Here is a tiny trained network, its code and every weight. The questions are about switching its units off for an input and a target symbol, where a switched-off unit gives its printed mean instead of its output.

import numpy as np


def w(rows, s, z=0):
    codes = np.array(rows[::2]) - 128.0
    scale = np.full(codes.shape[1], s)
    scale[-1] = z or s
    return codes * scale


def f(y):
    return y / 2 * (1 + np.tanh(0.7978845608 * (y + 0.044715 * y**3)))


def softmax(a):
    e = np.exp(a - a.max(-1, keepdims=True))
    return e / e.sum(-1, keepdims=True)


def log_softmax(a):
    a = a - a.max(-1, keepdims=True)
    return a - np.log(np.exp(a).sum(-1, keepdims=True))


def net(x, mask):
    ids = ['αβγδεζηθλξπστφψ'.index(c) for c in x.split()]
    T = len(ids)
    res = E[ids] + P[:T]
    u = 0
    for l in range(2):
        q, k, v = (res @ M[l].T for M in (Q, K, V))
        z = softmax(np.where(np.tri(T) > 0, q @ k.T / 4**0.5, -1e9)) @ v
        res = res + np.where(mask[u], z, O[l][:, -1]) @ O[l][:, :-1]
        u += 1
        y = f(res @ A[l][:, :-1].T + A[l][:, -1])
        res = res + np.where(mask[u : u + 12], y, B[l][:, -1]) @ B[l][:, :-1]
        u += 12
    return log_softmax(res[-1] @ U[:, :-1].T + U[:, -1])


Q, K, V, O, A, B = {}, {}, {}, {}, {}, {}
E = w([
[124,187,152,149,100],'α',
[31,124,113,102,126],'β',
[73,188,99,148,144],'γ',
[155,137,150,169,163],'δ',
[85,112,39,122,90],'ε',
[162,159,136,183,150],'ζ',
[154,135,48,156,85],'η',
[96,154,125,146,114],'θ',
[133,135,97,161,171],'λ',
[185,137,44,201,192],'ξ',
[201,83,129,151,192],'π',
[177,162,194,147,125],'σ',
[139,76,108,70,195],'τ',
[102,146,176,103,97],'φ',
[129,66,2,125,224],'ψ',
],0.0047)
P = w([
[144,54,145,154,100],'0',
[96,187,141,85,178],'1',
[165,181,7,154,99],'2',
[73,89,96,191,149],'3',
[117,179,156,83,218],'4',
[164,161,41,133,86],'5',
[64,99,106,227,164],'6',
[119,174,169,83,221],'7',
[162,156,61,123,81],'8',
[63,104,121,254,181],'9',
[123,177,172,84,223],'10',
[170,148,72,115,72],'11',
],0.0048)
Q[0] = w([
[152,142,69,72,2],'L0H0',
[192,159,177,175,155],'L0H0',
[190,80,92,77,151],'L0H0',
[148,163,74,66,151],'L0H0',
],0.014)
K[0] = w([
[58,19,126,1,18],'L0H0',
[212,142,206,209,114],'L0H0',
[97,61,190,83,218],'L0H0',
[109,146,195,12,186],'L0H0',
],0.0099)
V[0] = w([
[64,245,141,79,170],'L0H0',
[191,92,134,88,114],'L0H0',
[25,161,137,188,148],'L0H0',
[155,254,72,58,149],'L0H0',
],0.0069)
O[0] = w([
[102,238,130,148,237,254],'L0H0',
[105,141,160,121,41,66],'L0H0',
[173,105,116,136,253,210],'L0H0',
[53,238,55,163,151,230],'L0H0',
],0.0051,0.00054)
A[0] = w([
[87,153,103,120,126,126],'L0N0',
[168,57,98,139,100,29],'L0N1',
[123,120,122,137,121,41],'L0N2',
[183,132,167,146,84,252],'L0N3',
[180,160,96,123,161,106],'L0N4',
[107,176,211,49,153,54],'L0N5',
[132,78,178,58,103,71],'L0N6',
[125,99,157,118,174,113],'L0N7',
[179,179,209,117,115,82],'L0N8',
[107,85,167,192,141,222],'L0N9',
[145,176,161,146,147,14],'L0N10',
[73,170,133,155,7,71],'L0N11',
],0.015,0.0018)
B[0] = w([
[177,168,120,145,90,217],'L0N0',
[105,207,234,158,41,115],'L0N1',
[121,140,168,135,131,68],'L0N2',
[156,151,9,114,106,109],'L0N3',
[203,121,127,191,137,251],'L0N4',
[73,227,240,124,234,222],'L0N5',
[208,67,212,84,91,94],'L0N6',
[113,88,148,157,194,212],'L0N7',
[204,172,208,204,127,69],'L0N8',
[54,66,101,207,69,235],'L0N9',
[135,125,222,174,87,89],'L0N10',
[209,126,130,218,209,82],'L0N11',
],0.014,0.0012)
Q[1] = w([
[49,144,135,216,72],'L1H0',
[87,1,125,199,189],'L1H0',
[96,123,144,81,207],'L1H0',
[211,168,101,215,124],'L1H0',
],0.012)
K[1] = w([
[136,163,188,140,45],'L1H0',
[149,7,166,164,74],'L1H0',
[72,111,104,185,135],'L1H0',
[184,133,61,72,67],'L1H0',
],0.015)
V[1] = w([
[160,249,119,207,104],'L1H0',
[8,132,185,76,181],'L1H0',
[134,145,40,162,216],'L1H0',
[206,54,194,126,202],'L1H0',
],0.012)
O[1] = w([
[136,248,135,107,116,24],'L1H0',
[46,72,184,85,97,97],'L1H0',
[156,142,77,39,91,2],'L1H0',
[213,54,172,108,154,73],'L1H0',
],0.013,0.0042)
A[1] = w([
[81,193,232,76,103,87],'L1N0',
[1,75,78,114,18,210],'L1N1',
[151,169,225,190,194,4],'L1N2',
[177,42,70,179,137,163],'L1N3',
[83,108,30,105,117,174],'L1N4',
[78,59,200,125,120,25],'L1N5',
[36,164,161,184,130,119],'L1N6',
[118,93,67,65,183,27],'L1N7',
[138,192,63,60,96,139],'L1N8',
[144,103,185,130,30,205],'L1N9',
[164,212,136,172,97,16],'L1N10',
[162,64,142,70,90,33],'L1N11',
],0.0087,0.0023)
B[1] = w([
[150,210,50,210,134,196],'L1N0',
[221,141,227,36,106,222],'L1N1',
[144,92,184,59,254,235],'L1N2',
[213,206,84,172,77,250],'L1N3',
[131,164,59,109,120,196],'L1N4',
[43,38,41,104,126,251],'L1N5',
[53,147,204,129,61,243],'L1N6',
[81,152,81,74,154,170],'L1N7',
[178,23,179,171,77,237],'L1N8',
[105,196,121,186,132,149],'L1N9',
[62,163,80,46,174,187],'L1N10',
[160,173,160,138,186,150],'L1N11',
],0.014,0.012)
U = w([
[147,151,2,141,104,189],'α',
[141,60,111,136,45,249],'β',
[202,111,184,66,124,188],'γ',
[139,161,136,162,130,106],'δ',
[123,134,151,135,138,200],'ε',
[71,164,75,167,129,7],'ζ',
[62,107,81,61,175,3],'η',
[145,173,139,192,85,139],'θ',
[142,162,175,169,86,197],'λ',
[84,164,128,101,95,38],'ξ',
[138,136,173,124,168,65],'π',
[149,167,117,117,183,14],'σ',
[120,72,125,174,172,235],'τ',
[202,147,152,179,145,106],'φ',
[112,98,191,114,132,42],'ψ',
],0.0043,0.0017)

Each question gives the input, a string of symbols that net reads in full, and the target symbol t.
The units are the heads (4 rows each of Q, K, V and O) and the neurons (one row each of A and B). Each row of codes is followed by its name. A weight is (code - 128) times the scale printed after its matrix; where a second scale follows, it is the last column's (O, A, B and U).
mask holds one flag per unit, layer by layer, with each layer's heads first. A switched-off unit (its flag False) gives its mean, the last column of its rows in O or B, instead of its output. The means were averaged over made-up inputs and are rounded, as every weight is.
A unit's drop is (log p(t) with every unit on - log p(t) with that unit switched off) / (log p(t) with every unit on - log p(t) with every unit switched off).
The circuit of an input: a set's keep is (log p(t) with only the set's units on - log p(t) with every unit switched off) / (log p(t) with every unit on - log p(t) with every unit switched off). Starting from the 12 units with the biggest drops (on a tie, the unit counted first), units are removed one at a time, each time the one whose removal leaves the highest keep (on an exact tie, the one counted first), for as long as the keep stays at least 0.8.
units of the circuit, in order: the units of the circuit, biggest drop first
most important unit: the unit with the biggest drop
k most important neurons: the k neurons with the biggest drops, biggest first
k most important neurons of layer l: the k neurons of layer l with the biggest drops, biggest first
input ψ τ φ ζ, target ψ: 2 most important neurons of layer 1 : [L1N6 L1N2]
input ξ β β τ τ φ τ σ β β ψ λ, target α: units of the circuit, in order : [L1N6 L1N2]
input β τ τ β, target β: most important unit : L0H0
input τ τ τ π β τ τ φ β ζ, target τ: 4 most important neurons : [L0N6 L0N1 L1N2 L1N5]
input π γ β η τ α τ γ φ θ, target π: units of the circuit, in order : [L0N1 L1N2 L0H0 L1H0]
input φ β φ β β τ σ τ τ ξ, target φ: units of the circuit, in order : [L0N6 L1H0 L0H0 L1N3]
input τ τ ε τ π φ τ τ β λ, target τ: 4 most important neurons : [L0N6 L0N1 L1N2 L1N5]
input ψ ψ τ τ, target ψ: 3 most important neurons : [L0N1 L1N6 L0N4]
input φ τ σ σ τ γ, target α: 2 most important neurons of layer 0 : [L0N5 L0N9]
input φ τ τ ψ τ τ ψ ε λ, target α: 2 most important neurons : [L0N5 L0N4]
input γ β σ τ β ψ τ φ, target ζ: units of the circuit, in order : [L1N0 L1H0 L0N5]
input τ π φ ξ φ φ τ ψ π ξ, target τ: 3 most important neurons : [L0N6 L0N1 L1N2]
input τ τ α β φ β τ θ φ φ τ β, target γ: units of the circuit, in order : [L1H0 L1N1]
input ψ γ β γ τ φ σ, target ψ: most important unit : L0N1
input τ τ β, target α: 2 most important neurons : [L0N11 L0N9]
input ζ θ ψ τ τ π τ τ β β, target ζ: 2 most important neurons : [L0N1 L0N3]
input ξ τ τ ψ φ τ τ τ φ α, target ξ: 2 most important neurons of layer 1 : [L1N6 L1N10]
input ψ τ φ, target α: units of the circuit, in order : [L1N2 L1N6 L1H0]
input η τ ε α ψ ξ τ, target η: 4 most important neurons : [L0N1 L1N10 L0N3 L0N6]
input π γ β τ, target π: 2 most important neurons : [L0N1 L1N2]
input τ π β τ β θ, target α: 4 most important neurons : [L0N9 L0N11 L0N5 L0N7]
input τ ξ τ, target β: most important unit : L1N8
input τ β θ τ θ τ σ ψ, target α: units of the circuit, in order : [L1H0 L1N2 L1N6]
input φ τ τ θ λ ψ β τ τ τ, target φ: 3 most important neurons : [L0N6 L0N3 L1N3]
input σ τ τ ζ α β τ, target σ: 2 most important neurons of layer 0 : [L0N6 L0N1]
